Here is a tiny trained network, its code and every weight. The questions are about switching its units off for an input and a class, where a switched-off unit gives its printed mean instead of its output.

import numpy as np


def w(rows, s, z=0):
    codes = np.array(rows[::2]) - 128.0
    scale = np.full(codes.shape[1], s)
    scale[-1] = z or s
    return codes * scale


def norm(h):
    return h / np.sqrt((h * h).mean(-1, keepdims=True) + 1e-5)


def f(y):
    return np.maximum(y, 0)


def log_softmax(a):
    a = a - a.max(-1, keepdims=True)
    return a - np.log(np.exp(a).sum(-1, keepdims=True))


def net(x, mask):
    res = np.array(x, float).reshape(1, 2) / 4 @ E
    u = 0
    for l in range(4):
        y = f(norm(res) @ A[l][:, :-1].T + A[l][:, -1])
        res = res + np.where(mask[u : u + 6], y, B[l][:, -1]) @ B[l][:, :-1]
        u += 6
    return log_softmax(norm(res)[-1] @ U[:, :-1].T + U[:, -1])


A, B = {}, {}
E = w([
[191,1,246,250,126,26,98],'x0',
[165,158,104,206,65,134,124],'x1',
],0.0041)
A[0] = w([
[196,168,86,190,79,244,104,170],'0.n0',
[164,176,46,188,57,202,89,102],'0.n1',
[45,99,153,59,245,177,188,129],'0.n2',
[224,134,117,194,57,197,86,4],'0.n3',
[185,113,184,220,107,27,109,104],'0.n4',
[162,174,141,172,2,109,123,80],'0.n5',
],0.0044,0.0029)
B[0] = w([
[186,53,99,167,173,103,157,198],'0.n0',
[45,75,146,163,149,174,238,189],'0.n1',
[26,121,139,188,226,161,253,213],'0.n2',
[153,56,213,160,182,134,141,160],'0.n3',
[110,51,88,71,107,98,139,254],'0.n4',
[127,37,116,206,186,142,163,173],'0.n5',
],0.0056,0.0054)
A[1] = w([
[120,216,96,75,121,162,94,82],'1.n0',
[101,136,157,103,79,139,55,56],'1.n1',
[130,110,155,135,141,150,6,125],'1.n2',
[88,152,3,87,150,196,154,254],'1.n3',
[119,61,68,97,55,117,76,62],'1.n4',
[74,177,123,112,107,116,136,62],'1.n5',
],0.0069,0.0031)
B[1] = w([
[254,86,193,55,87,95,95,144],'1.n0',
[145,108,192,109,89,144,135,128],'1.n1',
[179,139,23,93,68,77,126,137],'1.n2',
[214,47,126,146,69,83,73,255],'1.n3',
[138,95,101,178,93,173,52,154],'1.n4',
[225,101,138,105,69,138,104,141],'1.n5',
],0.0065,0.0078)
A[2] = w([
[81,194,151,85,35,42,127,62],'2.n0',
[81,130,211,67,254,215,234,173],'2.n1',
[19,75,114,140,91,216,38,45],'2.n2',
[71,97,195,136,141,74,149,97],'2.n3',
[85,153,149,155,98,52,34,117],'2.n4',
[66,89,135,84,61,192,70,3],'2.n5',
],0.0056,0.004)
B[2] = w([
[174,58,62,136,58,154,120,128],'2.n0',
[36,186,159,187,174,135,254,253],'2.n1',
[92,185,154,174,159,183,142,139],'2.n2',
[140,180,83,116,128,100,148,228],'2.n3',
[132,126,70,102,109,156,146,156],'2.n4',
[104,154,200,143,110,192,156,131],'2.n5',
],0.0068,0.0036)
A[3] = w([
[136,121,129,206,211,140,196,175],'3.n0',
[5,151,70,53,188,141,221,253],'3.n1',
[131,24,160,237,159,192,152,214],'3.n2',
[232,254,54,42,134,107,72,115],'3.n3',
[101,55,109,184,148,217,225,90],'3.n4',
[100,64,128,105,124,102,47,1],'3.n5',
],0.0062,0.0022)
B[3] = w([
[94,178,103,123,173,210,122,192],'3.n0',
[62,224,171,106,199,255,147,180],'3.n1',
[137,210,111,74,150,160,112,248],'3.n2',
[222,20,71,73,62,132,112,138],'3.n3',
[35,204,177,150,138,115,142,205],'3.n4',
[172,129,116,49,52,143,166,153],'3.n5',
],0.0072,0.011)
U = w([
[238,4,68,67,35,76,76,249],'0',
[50,149,175,208,201,188,218,202],'1',
[57,211,116,85,114,191,100,156],'2',
[51,89,240,217,48,2,143,2],'3',
],0.0071,0.0048)

Each question gives the input, the list of numbers given to net, and the class t.
The units are the neurons (one row each of A and B). Each row of codes is followed by its name. A weight is (code - 128) times the scale printed after its matrix; where a second scale follows, it is the last column's (A, B and U).
mask holds one flag per neuron, layer by layer. A switched-off neuron (its flag False) gives its mean, the last column of its row in B, instead of its output. The means were averaged over made-up inputs and are rounded, as every weight is.
A unit's drop is (log p(t) with every unit on - log p(t) with that unit switched off) / (log p(t) with every unit on - log p(t) with every unit switched off).
The circuit of an input: a set's keep is (log p(t) with only the set's units on - log p(t) with every unit switched off) / (log p(t) with every unit on - log p(t) with every unit switched off). Starting from the 12 units with the biggest drops (on a tie, the unit counted first), units are removed one at a time, each time the one whose removal leaves the highest keep (on an exact tie, the one counted first), for as long as the keep stays at least 0.8.
circuit, biggest first: the units of the circuit, biggest drop first
unit that matters most: the unit with the biggest drop
top k neurons: the k neurons with the biggest drops, biggest first
top k neurons in layer l: the k neurons of layer l with the biggest drops, biggest first
drop of u: that unit's drop, to one decimal
input [3,-3], class 2: top 2 neurons in layer 2 : 2.n2, 2.n1
input [-4,2], class 0: top 3 neurons : 1.n3, 2.n1, 0.n2
input [-4,4], class 0: circuit, biggest first : 1.n3
input [2,0], class 2: circuit, biggest first : 2.n1, 0.n2
input [-5,2], class 0: top 2 neurons : 1.n3, 2.n1
input [-6,6], class 0: top 2 neurons : 1.n3, 0.n2
input [3,0], class 2: top 2 neurons : 1.n3, 1.n4
input [8,7], class 0: top 2 neurons : 0.n2, 2.n1
input [-4,1], class 0: top 3 neurons : 1.n3, 2.n1, 0.n5
input [2,2], class 2: top 3 neurons : 1.n3, 0.n2, 2.n1
input [4,2], class 0: top 2 neurons in layer 0 : 0.n2, 0.n1
input [2,1], class 2: top 2 neurons in layer 1 : 1.n3, 1.n4
input [7,-6], class 0: drop of 0.n2 : 1.3
input [-6,3], class 0: drop of 1.n3 : 1.3
input [7,1], class 0: unit that matters most : 0.n2
input [-7,-3], class 0: drop of 1.n3 : 1.4
input [-7,5], class 0: drop of 1.n3 : 0.7
